Below is a small trained network, with its code and all its weights. Each question gives an input and a class and asks what happens when units are switched off, that is, made to give their printed mean instead of their output.

import numpy as np


def w(rows, s, z=0):
    codes = np.array(rows[::2]) - 128.0
    scale = np.full(codes.shape[1], s)
    scale[-1] = z or s
    return codes * scale


def norm(h):
    return h / np.sqrt((h * h).mean(-1, keepdims=True) + 1e-5)


def f(y):
    return np.maximum(y, 0)


def log_softmax(a):
    a = a - a.max(-1, keepdims=True)
    return a - np.log(np.exp(a).sum(-1, keepdims=True))


def net(x, mask):
    res = np.array(x, float).reshape(1, 4) / 4 @ E
    u = 0
    for l in range(3):
        y = f(norm(res) @ A[l][:, :-1].T + A[l][:, -1])
        res = res + np.where(mask[u : u + 4], y, B[l][:, -1]) @ B[l][:, :-1]
        u += 4
    return log_softmax(norm(res)[-1] @ U[:, :-1].T + U[:, -1])


A, B = {}, {}
E = w([
[138,189,97,149,202,125,122,154,195],'x0',
[136,92,126,80,111,88,79,133,61],'x1',
[179,167,173,59,166,147,172,158,116],'x2',
[73,168,151,35,127,145,89,51,247],'x3',
],0.011)
A[0] = w([
[131,187,78,188,229,159,70,221,150,84],'0.n1',
[117,190,185,223,194,97,182,127,199,120],'0.n2',
[38,92,109,132,176,26,163,202,161,14],'0.n3',
[101,178,90,157,125,117,101,2,226,2],'0.n4',
],0.0073,0.0031)
B[0] = w([
[88,48,9,78,79,122,136,106,208,242],'0.n1',
[189,92,61,137,138,91,228,162,83,240],'0.n2',
[141,118,132,106,62,142,111,142,168,149],'0.n3',
[128,134,196,195,92,57,76,171,77,254],'0.n4',
],0.012,0.0053)
A[1] = w([
[107,255,121,145,129,64,109,111,226,173],'1.n1',
[132,73,81,188,162,187,107,120,67,1],'1.n2',
[102,115,115,199,190,146,146,142,203,230],'1.n3',
[109,81,102,165,89,141,157,152,91,157],'1.n4',
],0.0089,0.0025)
B[1] = w([
[181,205,194,138,80,151,203,130,27,224],'1.n1',
[167,171,221,29,138,205,237,203,44,187],'1.n2',
[249,138,169,254,20,239,224,228,80,197],'1.n3',
[158,95,197,220,145,13,218,141,112,254],'1.n4',
],0.0075,0.0064)
A[2] = w([
[147,177,161,180,139,127,170,114,99,5],'2.n1',
[177,170,254,55,134,119,17,189,138,100],'2.n2',
[178,125,22,57,182,170,160,168,152,197],'2.n3',
[199,192,183,72,164,52,110,78,149,205],'2.n4',
],0.0075,0.0026)
B[2] = w([
[96,148,196,68,83,76,156,150,60,212],'2.n1',
[33,202,102,126,110,155,116,62,221,244],'2.n2',
[158,133,56,88,117,254,62,104,227,253],'2.n3',
[138,198,130,74,96,166,139,111,127,234],'2.n4',
],0.01,0.0047)
U = w([
[54,207,150,69,118,145,94,65,148,164],'0',
[181,119,7,108,143,157,198,157,177,184],'1',
[83,88,106,107,197,113,130,79,119,46],'2',
[74,60,91,199,110,75,87,111,159,117],'3',
[158,136,193,178,110,101,176,190,53,206],'4',
[100,115,106,135,220,130,114,110,133,4],'5',
],0.014,0.0043)

Each question gives the input, the list of numbers given to net, and the class t.
The units are the neurons (one row each of A and B). Each row of codes is followed by its name. A weight is (code - 128) times the scale printed after its matrix; where a second scale follows, it is the last column's (A, B and U).
mask holds one flag per neuron, layer by layer. A switched-off neuron (its flag False) gives its mean, the last column of its row in B, instead of its output. The means were averaged over made-up inputs and are rounded, as every weight is.
A unit's drop is (log p(t) with every unit on - log p(t) with that unit switched off) / (log p(t) with every unit on - log p(t) with every unit switched off).
The circuit of an input: a set's keep is (log p(t) with only the set's units on - log p(t) with every unit switched off) / (log p(t) with every unit on - log p(t) with every unit switched off). Starting from all 12 units, units are removed one at a time, each time the one whose removal leaves the highest keep (on an exact tie, the one counted first), for as long as the keep stays at least 0.8.
circuit, biggest first: the units of the circuit, biggest drop first
most important unit: the unit with the biggest drop
k most important neurons: the k neurons with the biggest drops, biggest first
k most important neurons of layer l: the k neurons of layer l with the biggest drops, biggest first
drop when u is switched off: that unit's drop, to one decimal
input [3,2,-3,1], class 3: circuit, biggest first : [0.n1, 0.n4]
input [6,6,-5,-4], class 1: most important unit : 0.n1
input [-8,5,1,2], class 0: circuit, biggest first : [0.n2, 1.n3]
input [-2,5,-2,3], class 0: 2 most important neurons : [0.n2, 0.n1]
input [8,-5,-8,4], class 4: circuit, biggest first : [0.n4, 1.n1]
input [1,-2,0,-4], class 1: 2 most important neurons : [0.n1, 0.n4]
input [4,-1,-6,-3], class 1: 3 most important neurons of layer 0 : [0.n1, 0.n4, 0.n2]
input [4,6,2,-5], class 1: 2 most important neurons of layer 0 : [0.n4, 0.n1]
input [3,-7,6,8], class 4: circuit, biggest first : [1.n1, 0.n4]
input [8,2,-6,4], class 4: 2 most important neurons of layer 1 : [1.n1, 1.n3]
input [-1,2,8,-4], class 0: 2 most important neurons of layer 1 : [1.n3, 1.n4]
input [-5,-3,6,1], class 0: 2 most important neurons : [0.n2, 0.n1]
input [5,-5,2,5], class 4: 2 most important neurons : [0.n4, 1.n1]
input [5,5,7,-2], class 1: circuit, biggest first : [0.n1]
input [7,-1,3,6], class 4: 3 most important neurons : [1.n1, 0.n4, 1.n3]
input [1,-2,3,3], class 4: 2 most important neurons of layer 0 : [0.n4, 0.n2]
input [7,-3,-8,-7], class 1: 2 most important neurons of layer 0 : [0.n1, 0.n4]
input [0,7,7,-1], class 0: drop when 0.n2 is switched off : 0.1
input [2,-2,-1,-4], class 1: drop when 0.n1 is switched off : 0.6
input [4,6,-4,1], class 3: most important unit : 1.n2
input [2,7,-4,3], class 0: drop when 0.n2 is switched off : 0.4
input [4,-2,2,7], class 4: drop when 1.n1 is switched off : 0.2
